Here is a tiny trained network, its code and every weight. The questions are about switching its units off for an input and a target symbol, where a switched-off unit gives its printed mean instead of its output.

import numpy as np


def w(rows, s, z=0):
    codes = np.array(rows[::2]) - 128.0
    scale = np.full(codes.shape[1], s)
    scale[-1] = z or s
    return codes * scale


def f(y):
    return np.maximum(y, 0)


def softmax(a):
    e = np.exp(a - a.max(-1, keepdims=True))
    return e / e.sum(-1, keepdims=True)


def log_softmax(a):
    a = a - a.max(-1, keepdims=True)
    return a - np.log(np.exp(a).sum(-1, keepdims=True))


def net(x, mask):
    ids = ['αγδεζθλμξπστφψω'.index(c) for c in x.split()]
    T = len(ids)
    res = E[ids] + P[:T]
    u = 0
    for l in range(2):
        r = res
        for j in range(2):
            rows = slice(4 * j, 4 * j + 4)
            q, k, v = (r @ M[l][rows].T for M in (Q, K, V))
            z = softmax(np.where(np.tri(T) > 0, q @ k.T / 4**0.5, -1e9)) @ v
            o = O[l][rows]
            res = res + np.where(mask[u + j], z, o[:, -1]) @ o[:, :-1]
        u += 2
        y = f(res @ A[l][:, :-1].T + A[l][:, -1])
        res = res + np.where(mask[u : u + 12], y, B[l][:, -1]) @ B[l][:, :-1]
        u += 12
    return log_softmax(res[-1] @ U[:, :-1].T + U[:, -1])


Q, K, V, O, A, B = {}, {}, {}, {}, {}, {}
E = w([
[74,168,176,159,134,104,142,194],'α',
[189,85,108,134,40,193,125,166],'γ',
[134,139,243,118,87,103,85,133],'δ',
[93,169,125,151,79,214,53,194],'ε',
[148,102,81,71,77,204,58,93],'ζ',
[59,144,47,88,145,218,42,160],'θ',
[186,53,64,51,116,85,241,56],'λ',
[152,115,208,151,91,55,254,158],'μ',
[164,141,187,117,32,183,19,155],'ξ',
[86,159,144,94,123,153,48,115],'π',
[93,121,100,169,124,142,198,202],'σ',
[170,106,152,65,74,112,94,77],'τ',
[230,63,192,117,20,112,144,125],'φ',
[155,140,194,175,56,137,137,195],'ψ',
[42,152,58,70,182,101,157,112],'ω',
],0.0067)
P = w([
[150,157,131,83,129,117,100,146],'0',
[24,82,164,86,91,163,164,171],'1',
[165,203,103,65,63,124,210,171],'2',
[106,71,132,170,122,149,106,100],'3',
[225,104,145,100,243,231,157,188],'4',
[117,138,161,150,169,63,85,112],'5',
[130,103,119,32,122,165,157,215],'6',
[76,59,81,198,85,168,135,76],'7',
[107,230,141,88,2,144,184,74],'8',
[138,142,110,196,140,61,77,76],'9',
[181,95,82,36,162,117,146,242],'10',
[116,110,123,169,144,98,137,96],'11',
[102,183,128,53,17,121,199,119],'12',
],0.01)
Q[0] = w([
[121,133,142,119,110,112,133,108],'0.h1',
[128,135,152,118,98,93,129,88],'0.h1',
[86,105,145,129,72,114,150,98],'0.h1',
[128,119,104,139,163,164,126,150],'0.h1',
[71,175,101,84,27,59,174,101],'0.h2',
[163,154,184,245,141,157,116,52],'0.h2',
[103,252,133,109,15,154,132,137],'0.h2',
[191,125,113,35,101,109,117,245],'0.h2',
],0.011)
K[0] = w([
[123,130,132,124,114,114,127,109],'0.h1',
[119,149,143,121,86,76,121,88],'0.h1',
[100,109,127,136,60,111,160,85],'0.h1',
[134,111,110,120,163,160,140,159],'0.h1',
[212,146,73,220,203,21,111,46],'0.h2',
[166,157,191,37,140,119,119,225],'0.h2',
[173,186,128,231,157,65,2,129],'0.h2',
[109,79,114,252,61,194,109,84],'0.h2',
],0.0099)
V[0] = w([
[97,115,167,104,94,93,87,105],'0.h1',
[137,89,139,159,175,207,134,191],'0.h1',
[110,90,127,142,105,183,139,131],'0.h1',
[112,109,134,124,80,122,128,114],'0.h1',
[216,30,71,88,94,99,124,76],'0.h2',
[130,121,42,109,88,253,43,98],'0.h2',
[77,174,83,169,156,149,168,178],'0.h2',
[125,132,217,108,114,64,111,25],'0.h2',
],0.0071)
O[0] = w([
[64,111,64,166,122,170,85,194,81],'0.h1',
[163,66,174,113,138,95,130,104,71],'0.h1',
[118,85,145,129,110,114,143,108,178],'0.h1',
[91,119,117,140,107,151,134,134,181],'0.h1',
[78,144,139,177,158,254,164,124,207],'0.h2',
[131,175,247,77,152,149,148,40,2],'0.h2',
[100,83,128,81,101,17,133,120,231],'0.h2',
[185,206,65,130,161,200,125,205,28],'0.h2',
],0.0075,0.00074)
A[0] = w([
[25,69,156,154,85,59,65,181,3],'0.n1',
[169,132,191,66,50,132,176,110,172],'0.n2',
[62,131,93,131,186,137,88,88,170],'0.n3',
[77,143,118,112,19,152,196,115,238],'0.n4',
[224,171,149,70,85,233,147,100,105],'0.n5',
[254,219,81,84,199,164,141,237,215],'0.n6',
[155,94,155,185,75,93,146,122,149],'0.n7',
[225,245,193,65,143,187,207,97,175],'0.n8',
[211,103,41,36,68,119,85,171,182],'0.n9',
[72,90,151,50,92,169,186,161,176],'0.n10',
[83,121,88,97,148,140,57,129,170],'0.n11',
[89,148,191,205,113,163,40,159,226],'0.n12',
],0.0068,0.0035)
B[0] = w([
[123,169,101,188,162,241,140,103,156],'0.n1',
[103,124,183,86,106,113,120,155,195],'0.n2',
[72,114,77,125,186,96,121,109,168],'0.n3',
[58,110,114,134,79,136,133,134,254],'0.n4',
[100,187,131,148,168,191,182,104,174],'0.n5',
[225,173,62,116,143,208,125,232,222],'0.n6',
[158,103,137,164,84,142,148,116,158],'0.n7',
[118,176,143,61,150,204,124,79,208],'0.n8',
[126,114,155,130,112,76,93,254,208],'0.n9',
[68,86,139,90,129,145,164,182,228],'0.n10',
[102,107,118,123,166,113,93,155,164],'0.n11',
[119,96,197,180,104,149,25,137,162],'0.n12',
],0.0077,0.0068)
Q[1] = w([
[150,112,186,64,176,163,163,193],'1.h1',
[170,88,128,199,173,120,91,61],'1.h1',
[70,141,96,72,118,105,113,169],'1.h1',
[193,5,156,141,254,134,139,142],'1.h1',
[199,154,123,183,107,139,186,135],'1.h2',
[106,212,53,154,25,90,137,71],'1.h2',
[34,209,96,76,70,139,100,205],'1.h2',
[164,207,148,155,84,134,77,68],'1.h2',
],0.0073)
K[1] = w([
[112,55,94,147,75,195,110,96],'1.h1',
[90,145,176,67,141,124,138,202],'1.h1',
[122,157,65,177,126,103,122,70],'1.h1',
[5,73,132,73,73,205,194,213],'1.h1',
[163,156,208,107,106,124,176,181],'1.h2',
[226,243,139,112,202,43,116,122],'1.h2',
[208,115,81,237,129,79,67,1],'1.h2',
[143,160,218,115,149,103,69,177],'1.h2',
],0.0077)
V[1] = w([
[123,117,61,128,226,65,143,78],'1.h1',
[72,99,45,52,163,84,254,140],'1.h1',
[95,181,114,117,230,71,29,116],'1.h1',
[83,125,37,59,229,129,173,150],'1.h1',
[166,134,185,175,47,151,11,152],'1.h2',
[61,126,133,95,187,97,47,155],'1.h2',
[145,105,127,135,73,151,253,168],'1.h2',
[159,115,207,151,13,124,237,186],'1.h2',
],0.0057)
O[1] = w([
[133,174,101,105,230,125,186,178,55],'1.h1',
[3,188,127,119,140,114,172,179,231],'1.h1',
[179,126,159,90,203,59,170,160,110],'1.h1',
[38,159,185,162,193,82,162,171,254],'1.h1',
[211,117,133,115,70,154,112,28,92],'1.h2',
[143,101,226,119,147,56,121,131,235],'1.h2',
[29,152,46,175,50,135,109,142,154],'1.h2',
[98,135,43,145,7,135,107,127,108],'1.h2',
],0.0056,0.0052)
A[1] = w([
[249,108,127,73,107,85,111,129,131],'1.n1',
[199,141,57,121,112,169,103,100,9],'1.n2',
[109,93,183,107,157,104,132,68,151],'1.n3',
[131,156,139,85,199,91,149,145,61],'1.n4',
[103,144,56,149,160,114,187,104,48],'1.n5',
[219,171,159,93,172,163,158,120,11],'1.n6',
[132,123,173,117,107,86,162,97,138],'1.n7',
[149,109,115,99,100,62,140,147,171],'1.n8',
[135,136,114,75,87,135,133,48,188],'1.n9',
[86,112,122,130,84,80,112,146,254],'1.n10',
[122,70,157,154,78,102,143,149,68],'1.n11',
[112,136,148,127,103,132,152,117,226],'1.n12',
],0.011,0.0032)
B[1] = w([
[154,141,43,2,107,28,103,109,166],'1.n1',
[179,12,190,199,85,160,229,136,162],'1.n2',
[82,141,56,208,64,107,101,115,173],'1.n3',
[159,189,169,158,46,78,195,117,221],'1.n4',
[131,159,102,149,39,88,179,58,166],'1.n5',
[149,164,75,203,230,97,156,68,175],'1.n6',
[94,110,101,175,121,139,49,149,151],'1.n7',
[115,93,171,145,196,170,60,189,168],'1.n8',
[66,118,220,100,139,156,85,87,154],'1.n9',
[129,88,145,188,184,111,120,108,246],'1.n10',
[119,149,106,111,192,107,116,131,185],'1.n11',
[98,124,126,126,155,114,106,98,182],'1.n12',
],0.0082,0.013)
U = w([
[166,85,177,87,163,117,177,52,60],'α',
[136,73,140,52,10,101,152,135,99],'γ',
[83,46,171,164,247,144,37,154,207],'δ',
[195,98,47,121,137,97,181,142,105],'ε',
[101,140,95,206,48,61,161,17,183],'ζ',
[98,136,214,62,94,181,129,87,65],'θ',
[156,142,39,62,154,78,67,214,76],'λ',
[167,111,171,173,79,178,183,116,2],'μ',
[177,112,59,192,79,141,124,253,28],'ξ',
[186,121,114,167,250,185,176,148,80],'π',
[104,171,120,19,113,100,74,86,90],'σ',
[175,191,49,82,231,96,135,112,102],'τ',
[175,179,225,100,140,107,168,201,183],'φ',
[102,224,50,64,108,212,119,168,191],'ψ',
[114,195,172,85,236,181,119,66,42],'ω',
],0.0055,0.0053)

Each question gives the input, a string of symbols that net reads in full, and the target symbol t.
The units are the heads (4 rows each of Q, K, V and O) and the neurons (one row each of A and B). Each row of codes is followed by its name. A weight is (code - 128) times the scale printed after its matrix; where a second scale follows, it is the last column's (O, A, B and U).
mask holds one flag per unit, layer by layer, with each layer's heads first. A switched-off unit (its flag False) gives its mean, the last column of its rows in O or B, instead of its output. The means were averaged over made-up inputs and are rounded, as every weight is.
A unit's drop is (log p(t) with every unit on - log p(t) with that unit switched off) / (log p(t) with every unit on - log p(t) with every unit switched off).
The circuit of an input: a set's keep is (log p(t) with only the set's units on - log p(t) with every unit switched off) / (log p(t) with every unit on - log p(t) with every unit switched off). Starting from the 12 units with the biggest drops (on a tie, the unit counted first), units are removed one at a time, each time the one whose removal leaves the highest keep (on an exact tie, the one counted first), for as long as the keep stays at least 0.8.
circuit, biggest first: the units of the circuit, biggest drop first
top k neurons: the k neurons with the biggest drops, biggest first
top k neurons in layer l: the k neurons of layer l with the biggest drops, biggest first
which heads matter: for each layer, one digit per head in row order, 1 if its drop is at least 0.15 and else 0, layers parted by /
input λ μ ω, target ψ: top neuron : (0.n6)
input ω λ ψ π μ θ λ, target τ: top 2 neurons : (1.n6; 1.n1)
input σ ζ ω, target δ: which heads matter : 01 / 00
input ω λ λ π μ μ μ ω ω ζ ξ, target φ: which heads matter : 00 / 00
input π ω λ ψ σ ω θ φ, target δ: circuit, biggest first : (1.n4; 1.n5)
input τ σ ψ ξ ω, target δ: which heads matter : 01 / 11
input ω σ ψ, target φ: which heads matter : 00 / 10
input φ ω ω μ ω ω θ, target ξ: which heads matter : 01 / 01
input σ σ μ ω λ ω λ ω μ, target φ: which heads matter : 01 / 11
input ψ ω ψ ω ω ξ π λ τ, target α: which heads matter : 01 / 11
input ω μ ψ μ ε, target ξ: which heads matter : 01 / 01
input τ ω π ω ω ω μ λ α σ π, target ψ: which heads matter : 01 / 01
input ζ ω ξ λ ω μ, target δ: which heads matter : 00 / 00
input ω ε ω σ μ ξ μ ω σ, target α: top 2 neurons : (1.n2; 1.n6)
input ω ω ψ ω λ α α, target φ: top neuron : (1.n4)
input ω θ γ ω, target ζ: top 4 neurons : (1.n3; 0.n3; 0.n9; 0.n6)
input λ ζ θ, target ψ: which heads matter : 01 / 00
input ψ τ ω τ ω μ δ, target π: top 3 neurons : (1.n6; 0.n6; 1.n2)
input ω δ ξ μ ζ σ σ π λ ω ψ, target τ: top 4 neurons : (1.n6; 1.n1; 0.n6; 0.n12)
input λ σ φ λ λ λ, target ζ: which heads matter : 01 / 01
input ω ω σ λ μ α σ ψ, target δ: circuit, biggest first : (1.n4)
input δ α ω ω σ, target λ: which heads matter : 01 / 00
input μ ψ ω λ ω ω λ φ σ μ τ, target μ: top 2 neurons : (1.n2; 0.n6)
input ω τ δ λ ω, target π: top 2 neurons : (0.n6; 1.n6)
input λ ε λ ω σ, target σ: top 2 neurons in layer 1 : (1.n1; 1.n9)
input ω ψ ε ω, target ζ: top 4 neurons in layer 0 : (0.n9; 0.n6; 0.n3; 0.n12)
input τ σ σ σ ψ, target δ: top neuron in layer 0 : (0.n10)
input ω θ σ θ σ ω τ λ σ ζ, target δ: top 2 neurons : (1.n4; 1.n5)
input ω ψ α, target φ: which heads matter : 00 / 10
input φ ω ω λ ω δ α λ σ, target ε: which heads matter : 01 / 11
